Below is a small trained network, with its code and all its weights. Each question gives an input and a target symbol and asks what happens when units are switched off, that is, made to give their printed mean instead of their output.

import numpy as np


def w(rows, s, z=0):
    codes = np.array(rows[::2]) - 128.0
    scale = np.full(codes.shape[1], s)
    scale[-1] = z or s
    return codes * scale


def norm(h):
    return h / np.sqrt((h * h).mean(-1, keepdims=True) + 1e-5)


def f(y):
    return y / 2 * (1 + np.tanh(0.7978845608 * (y + 0.044715 * y**3)))


def softmax(a):
    e = np.exp(a - a.max(-1, keepdims=True))
    return e / e.sum(-1, keepdims=True)


def log_softmax(a):
    a = a - a.max(-1, keepdims=True)
    return a - np.log(np.exp(a).sum(-1, keepdims=True))


def net(x, mask):
    ids = ['ΘΛαπτω'.index(c) for c in x.split()]
    T = len(ids)
    res = E[ids] + P[:T]
    u = 0
    for l in range(3):
        q, k, v = (norm(res) @ M[l].T for M in (Q, K, V))
        z = softmax(np.where(np.tri(T) > 0, q @ k.T / 2**0.5, -1e9)) @ v
        res = res + np.where(mask[u], z, O[l][:, -1]) @ O[l][:, :-1]
        u += 1
        y = f(norm(res) @ A[l][:, :-1].T + A[l][:, -1])
        res = res + np.where(mask[u : u + 12], y, B[l][:, -1]) @ B[l][:, :-1]
        u += 12
    return log_softmax(norm(res)[-1] @ U[:, :-1].T + U[:, -1])


Q, K, V, O, A, B = {}, {}, {}, {}, {}, {}
E = w([
[191,125,226],'Θ',
[144,7,67],'Λ',
[234,231,159],'α',
[176,123,109],'π',
[234,143,104],'τ',
[205,155,122],'ω',
],0.014)
P = w([
[64,192,41],'0',
[153,145,145],'1',
[105,135,163],'2',
[180,213,163],'3',
[61,7,165],'4',
[191,144,127],'5',
[72,104,88],'6',
[168,122,239],'7',
[63,132,126],'8',
[194,135,123],'9',
[71,102,82],'10',
[200,143,124],'11',
[87,117,81],'12',
],0.016)
Q[0] = w([
[57,53,177],'0.h1',
[1,100,37],'0.h1',
],0.0076)
K[0] = w([
[146,98,84],'0.h1',
[123,254,51],'0.h1',
],0.0067)
V[0] = w([
[209,96,120],'0.h1',
[245,253,59],'0.h1',
],0.0052)
O[0] = w([
[2,188,178,205],'0.h1',
[123,49,91,252],'0.h1',
],0.0088,0.0033)
A[0] = w([
[112,165,89,96],'0.n1',
[117,128,43,175],'0.n2',
[175,142,158,118],'0.n3',
[116,150,135,103],'0.n4',
[154,135,170,125],'0.n5',
[122,179,140,88],'0.n6',
[46,180,111,98],'0.n7',
[73,89,123,109],'0.n8',
[126,180,89,184],'0.n9',
[9,117,153,252],'0.n10',
[127,159,94,105],'0.n11',
[137,135,123,107],'0.n12',
],0.016,0.0025)
B[0] = w([
[53,117,155,161],'0.n1',
[133,130,99,211],'0.n2',
[124,104,117,253],'0.n3',
[81,79,140,133],'0.n4',
[134,95,134,212],'0.n5',
[159,142,105,191],'0.n6',
[54,163,186,140],'0.n7',
[155,92,143,142],'0.n8',
[43,152,105,232],'0.n9',
[121,2,124,158],'0.n10',
[123,188,98,168],'0.n11',
[132,127,108,139],'0.n12',
],0.0093,0.0051)
Q[1] = w([
[167,129,1],'1.h1',
[96,173,6],'1.h1',
],0.014)
K[1] = w([
[84,212,100],'1.h1',
[26,248,86],'1.h1',
],0.014)
V[1] = w([
[24,253,82],'1.h1',
[186,185,72],'1.h1',
],0.0045)
O[1] = w([
[147,227,255,250],'1.h1',
[157,74,100,180],'1.h1',
],0.0087,0.0023)
A[1] = w([
[40,99,213,116],'1.n1',
[184,87,157,115],'1.n2',
[101,81,95,117],'1.n3',
[239,143,192,190],'1.n4',
[99,152,45,66],'1.n5',
[198,190,49,157],'1.n6',
[131,76,122,135],'1.n7',
[116,126,68,178],'1.n8',
[158,103,146,194],'1.n9',
[52,170,247,95],'1.n10',
[104,132,143,1],'1.n11',
[162,95,139,84],'1.n12',
],0.014,0.005)
B[1] = w([
[113,88,197,139],'1.n1',
[149,192,115,169],'1.n2',
[114,61,103,139],'1.n3',
[147,174,80,252],'1.n4',
[143,93,188,134],'1.n5',
[140,76,73,216],'1.n6',
[173,128,105,146],'1.n7',
[137,23,128,142],'1.n8',
[141,187,50,166],'1.n9',
[192,198,155,158],'1.n10',
[50,164,162,115],'1.n11',
[135,255,101,140],'1.n12',
],0.0078,0.011)
Q[2] = w([
[228,254,35],'2.h1',
[87,187,106],'2.h1',
],0.0087)
K[2] = w([
[8,186,22],'2.h1',
[179,162,118],'2.h1',
],0.011)
V[2] = w([
[7,136,74],'2.h1',
[120,45,82],'2.h1',
],0.011)
O[2] = w([
[161,5,208,254],'2.h1',
[211,129,118,96],'2.h1',
],0.016,0.0054)
A[2] = w([
[58,35,198,181],'2.n1',
[164,49,4,137],'2.n2',
[100,60,89,145],'2.n3',
[80,220,143,146],'2.n4',
[88,174,77,136],'2.n5',
[55,7,135,199],'2.n6',
[175,14,46,161],'2.n7',
[185,140,166,182],'2.n8',
[142,164,31,183],'2.n9',
[181,195,143,194],'2.n10',
[57,148,68,253],'2.n11',
[181,121,223,172],'2.n12',
],0.014,0.0044)
B[2] = w([
[128,43,46,149],'2.n1',
[111,245,133,232],'2.n2',
[139,216,28,155],'2.n3',
[129,53,99,163],'2.n4',
[130,35,100,135],'2.n5',
[141,162,4,171],'2.n6',
[23,171,169,249],'2.n7',
[42,110,83,179],'2.n8',
[72,3,170,175],'2.n9',
[68,154,176,191],'2.n10',
[166,23,40,146],'2.n11',
[42,128,111,173],'2.n12',
],0.0068,0.013)
U = w([
[121,58,15,234],'Θ',
[179,184,35,204],'Λ',
[26,195,147,173],'α',
[211,62,152,93],'π',
[248,174,161,131],'τ',
[173,108,156,2],'ω',
],0.011,0.0041)

Each question gives the input, a string of symbols that net reads in full, and the target symbol t.
The units are the heads (2 rows each of Q, K, V and O) and the neurons (one row each of A and B). Each row of codes is followed by its name. A weight is (code - 128) times the scale printed after its matrix; where a second scale follows, it is the last column's (O, A, B and U).
mask holds one flag per unit, layer by layer, with each layer's heads first. A switched-off unit (its flag False) gives its mean, the last column of its rows in O or B, instead of its output. The means were averaged over made-up inputs and are rounded, as every weight is.
A unit's drop is (log p(t) with every unit on - log p(t) with that unit switched off) / (log p(t) with every unit on - log p(t) with every unit switched off).
The circuit of an input: a set's keep is (log p(t) with only the set's units on - log p(t) with every unit switched off) / (log p(t) with every unit on - log p(t) with every unit switched off). Starting from the 12 units with the biggest drops (on a tie, the unit counted first), units are removed one at a time, each time the one whose removal leaves the highest keep (on an exact tie, the one counted first), for as long as the keep stays at least 0.8.
units of the circuit, in order: the units of the circuit, biggest drop first
most important unit: the unit with the biggest drop
k most important neurons: the k neurons with the biggest drops, biggest first
top k neurons in layer l: the k neurons of layer l with the biggest drops, biggest first
input π α τ τ α α α τ τ α, target π: units of the circuit, in order => (2.h1 0.n7)
input π π α π α α α τ π π, target π: units of the circuit, in order => (2.h1 0.n7)
input Θ ω α α α α α τ α Λ ω Θ, target Θ: units of the circuit, in order => (1.h1)
input α α α Λ α α α α α α τ π, target α: units of the circuit, in order => (0.n9 1.h1 2.h1)
input Λ α π α π α α α α π Λ, target Λ: units of the circuit, in order => (2.h1 2.n2 2.n3)
input τ Λ α ω ω, target Λ: units of the circuit, in order => (2.h1 0.n9)
input Θ Λ α α α α α α, target Θ: 3 most important neurons => (0.n1 1.n10 0.n3)
input π α ω, target Θ: units of the circuit, in order => (1.h1 0.n9)
input π α α α α Λ, target π: top 3 neurons in layer 0 => (0.n2 0.n1 0.n7)
input τ π α τ Θ Θ, target τ: units of the circuit, in order => (0.h1 0.n9)
input π α α α Θ ω, target π: 3 most important neurons => (0.n2 0.n1 0.n7)
input π α α Λ, target π: 2 most important neurons => (0.n2 1.n8)
input τ τ π α α α τ α π, target Λ: 2 most important neurons => (0.n10 2.n2)
input τ α τ α, target τ: top 3 neurons in layer 0 => (0.n9 0.n2 0.n1)
input τ α α π α α α α π τ, target τ: units of the circuit, in order => (1.h1 2.n6)
input π α τ α α Θ, target π: units of the circuit, in order => (2.h1)
input π π Λ α α α α π α α α τ, target π: 3 most important neurons => (0.n2 0.n1 0.n7)
input τ α τ, target Λ: 2 most important neurons => (0.n2 2.n2)
input Θ α α ω Θ α τ τ, target Θ: top 3 neurons in layer 0 => (0.n1 0.n3 0.n6)
input α τ α ω τ, target Λ: most important neuron => (2.n2)
input Θ τ π α α ω α π, target Θ: 4 most important neurons => (0.n1 1.n10 0.n10 0.n6)
input α τ α, target Λ: top 2 neurons in layer 0 => (0.n9 0.n2)
input ω α Θ, target Θ: top 3 neurons in layer 2 => (2.n1 2.n6 2.n12)
input π α α τ α τ τ τ Θ π, target π: 2 most important neurons => (0.n2 0.n1)
input Θ α α π, target Θ: top 2 neurons in layer 0 => (0.n1 0.n3)
input α α α Θ Θ α π τ Λ τ τ Λ, target α: top 2 neurons in layer 0 => (0.n9 0.n2)
input Λ Θ α π α α α α Λ Θ, target Λ: most important unit => 1.h1
